Below is a small trained network, with its code and all its weights. Each question gives an input and a target symbol and asks what happens when units are switched off, that is, made to give their printed mean instead of their output.

import numpy as np


def w(rows, s, z=0):
    codes = np.array(rows[::2]) - 128.0
    scale = np.full(codes.shape[1], s)
    scale[-1] = z or s
    return codes * scale


def f(y):
    return np.maximum(y, 0)


def softmax(a):
    e = np.exp(a - a.max(-1, keepdims=True))
    return e / e.sum(-1, keepdims=True)


def log_softmax(a):
    a = a - a.max(-1, keepdims=True)
    return a - np.log(np.exp(a).sum(-1, keepdims=True))


def net(x, mask):
    ids = ['αβγζμξπστφω'.index(c) for c in x.split()]
    T = len(ids)
    res = E[ids] + P[:T]
    u = 0
    for l in range(3):
        q, k, v = (res @ M[l].T for M in (Q, K, V))
        z = softmax(np.where(np.tri(T) > 0, q @ k.T / 3**0.5, -1e9)) @ v
        res = res + np.where(mask[u], z, O[l][:, -1]) @ O[l][:, :-1]
        u += 1
        y = f(res @ A[l][:, :-1].T + A[l][:, -1])
        res = res + np.where(mask[u : u + 8], y, B[l][:, -1]) @ B[l][:, :-1]
        u += 8
    return log_softmax(res[-1] @ U[:, :-1].T + U[:, -1])


Q, K, V, O, A, B = {}, {}, {}, {}, {}, {}
E = w([
[168,190,148],'α',
[138,87,145],'β',
[76,94,218],'γ',
[25,164,108],'ζ',
[162,174,137],'μ',
[81,156,117],'ξ',
[35,121,22],'π',
[185,147,43],'σ',
[193,38,151],'τ',
[21,255,181],'φ',
[149,181,133],'ω',
],0.01)
P = w([
[202,253,210],'0',
[96,156,92],'1',
[99,147,99],'2',
[95,135,99],'3',
[93,135,104],'4',
[97,136,108],'5',
[93,142,107],'6',
[95,139,111],'7',
[101,138,116],'8',
[96,141,115],'9',
[98,142,112],'10',
[102,140,114],'11',
[101,140,117],'12',
[101,141,116],'13',
],0.0057)
Q[0] = w([
[199,3,129],'L0H0',
[214,5,185],'L0H0',
[121,106,158],'L0H0',
],0.0037)
K[0] = w([
[218,23,88],'L0H0',
[153,2,168],'L0H0',
[92,84,152],'L0H0',
],0.0045)
V[0] = w([
[35,253,99],'L0H0',
[208,43,97],'L0H0',
[65,76,82],'L0H0',
],0.0036)
O[0] = w([
[169,223,163,254],'L0H0',
[95,3,67,52],'L0H0',
[139,198,40,121],'L0H0',
],0.0032,0.0022)
A[0] = w([
[2,193,124,199],'L0N0',
[218,29,169,199],'L0N1',
[156,109,209,138],'L0N2',
[115,101,116,130],'L0N3',
[116,182,201,171],'L0N4',
[88,89,65,222],'L0N5',
[127,125,127,115],'L0N6',
[210,155,121,252],'L0N7',
],0.009,0.003)
B[0] = w([
[10,157,111,254],'L0N0',
[222,87,9,150],'L0N1',
[187,2,219,144],'L0N2',
[143,124,74,134],'L0N3',
[76,156,205,190],'L0N4',
[28,98,46,185],'L0N5',
[125,136,144,128],'L0N6',
[235,204,114,199],'L0N7',
],0.0056,0.0061)
Q[1] = w([
[188,72,253],'L1H0',
[178,39,161],'L1H0',
[76,198,66],'L1H0',
],0.0047)
K[1] = w([
[254,128,162],'L1H0',
[206,117,77],'L1H0',
[70,161,133],'L1H0',
],0.0062)
V[1] = w([
[139,1,138],'L1H0',
[129,191,173],'L1H0',
[189,166,107],'L1H0',
],0.0043)
O[1] = w([
[182,50,122,2],'L1H0',
[51,158,131,171],'L1H0',
[137,154,252,92],'L1H0',
],0.0027,0.0044)
A[1] = w([
[219,69,51,214],'L1N0',
[251,131,174,50],'L1N1',
[159,150,61,188],'L1N2',
[112,176,177,120],'L1N3',
[252,254,125,255],'L1N4',
[109,154,231,132],'L1N5',
[92,183,171,153],'L1N6',
[83,211,43,195],'L1N7',
],0.0086,0.0066)
B[1] = w([
[249,116,101,169],'L1N0',
[203,113,242,136],'L1N1',
[196,188,67,176],'L1N2',
[70,114,169,160],'L1N3',
[194,219,191,225],'L1N4',
[3,13,201,159],'L1N5',
[43,115,157,185],'L1N6',
[50,175,100,251],'L1N7',
],0.0065,0.013)
Q[2] = w([
[126,178,151],'L2H0',
[131,136,254],'L2H0',
[150,190,164],'L2H0',
],0.0064)
K[2] = w([
[183,177,179],'L2H0',
[133,110,246],'L2H0',
[132,158,154],'L2H0',
],0.012)
V[2] = w([
[184,220,15],'L2H0',
[165,55,220],'L2H0',
[2,81,86],'L2H0',
],0.0061)
O[2] = w([
[134,198,20,227],'L2H0',
[83,50,154,63],'L2H0',
[157,188,254,2],'L2H0',
],0.0089,0.0084)
A[2] = w([
[89,142,210,3],'L2N0',
[150,138,128,105],'L2N1',
[255,150,120,119],'L2N2',
[208,70,107,25],'L2N3',
[82,194,155,213],'L2N4',
[41,121,85,131],'L2N5',
[78,155,142,120],'L2N6',
[126,1,176,171],'L2N7',
],0.0085,0.0061)
B[2] = w([
[121,12,115,178],'L2N0',
[117,116,107,143],'L2N1',
[102,31,74,214],'L2N2',
[207,201,190,144],'L2N3',
[202,98,208,244],'L2N4',
[242,63,92,249],'L2N5',
[183,95,154,196],'L2N6',
[2,249,19,183],'L2N7',
],0.007,0.016)
U = w([
[98,208,135,112],'α',
[58,152,107,128],'β',
[7,148,107,73],'γ',
[168,92,163,107],'ζ',
[82,132,128,215],'μ',
[148,129,152,174],'ξ',
[160,237,159,114],'π',
[127,169,64,102],'σ',
[208,54,125,85],'τ',
[132,2,119,55],'φ',
[138,105,138,254],'ω',
],0.0078,0.0054)

Each question gives the input, a string of symbols that net reads in full, and the target symbol t.
The units are the heads (3 rows each of Q, K, V and O) and the neurons (one row each of A and B). Each row of codes is followed by its name. A weight is (code - 128) times the scale printed after its matrix; where a second scale follows, it is the last column's (O, A, B and U).
mask holds one flag per unit, layer by layer, with each layer's heads first. A switched-off unit (its flag False) gives its mean, the last column of its rows in O or B, instead of its output. The means were averaged over made-up inputs and are rounded, as every weight is.
A unit's drop is (log p(t) with every unit on - log p(t) with that unit switched off) / (log p(t) with every unit on - log p(t) with every unit switched off).
The circuit of an input: a set's keep is (log p(t) with only the set's units on - log p(t) with every unit switched off) / (log p(t) with every unit on - log p(t) with every unit switched off). Starting from the 12 units with the biggest drops (on a tie, the unit counted first), units are removed one at a time, each time the one whose removal leaves the highest keep (on an exact tie, the one counted first), for as long as the keep stays at least 0.8.
units of the circuit, in order: the units of the circuit, biggest drop first
unit that matters most: the unit with the biggest drop
top k neurons: the k neurons with the biggest drops, biggest first
drop when u is switched off: that unit's drop, to one decimal
input σ ω φ γ ζ, target φ: units of the circuit, in order -> [L2N5; L1N4; L2N7]
input σ σ β ω ζ μ, target σ: units of the circuit, in order -> [L2H0; L1N4; L0N7; L1N5]
input ζ β γ π σ ζ γ π ζ, target π: units of the circuit, in order -> [L2H0; L2N2]
input ξ β π φ ω τ, target τ: top 4 neurons -> [L2N2; L0N1; L1N0; L0N0]
input σ ζ τ σ β φ τ γ α, target σ: top 4 neurons -> [L1N4; L0N7; L0N0; L2N4]
input ζ β ω ζ α ζ ξ β γ μ φ σ τ, target τ: top neuron -> [L0N1]
input φ σ σ τ σ μ β ω ζ σ ω, target ζ: top 2 neurons -> [L2N0; L0N5]
input φ σ σ γ ξ ξ β π σ α ζ π, target π: top 2 neurons -> [L1N4; L0N5]
input φ ζ β α σ ζ σ μ μ ζ ω, target ζ: top 2 neurons -> [L2N0; L0N4]
input σ ω β β ζ ζ φ τ σ ω, target σ: top 4 neurons -> [L1N4; L0N7; L0N0; L2N4]
input π β ξ, target π: top 3 neurons -> [L2N2; L1N5; L2N0]
input σ ζ γ α ζ α ξ σ φ β ζ β σ μ, target σ: top 3 neurons -> [L1N4; L0N7; L0N0]
input φ β ζ σ σ γ μ α α, target ζ: top 2 neurons -> [L2N0; L0N0]
input γ β γ π ζ, target π: top 3 neurons -> [L1N4; L0N5; L1N5]
input ξ μ ξ σ γ π ζ φ, target φ: top 2 neurons -> [L2N0; L1N5]
input ζ σ τ ξ ω, target π: unit that matters most -> L0H0
input α ξ β ζ ζ ζ ξ μ, target γ: drop when L0N2 is switched off -> 0.3
input γ π π β, target π: drop when L2N5 is switched off -> 0.3
input τ ω π ω, target φ: drop when L2N7 is switched off -> 0.1
input μ σ γ σ ζ σ φ, target φ: unit that matters most -> L2N5
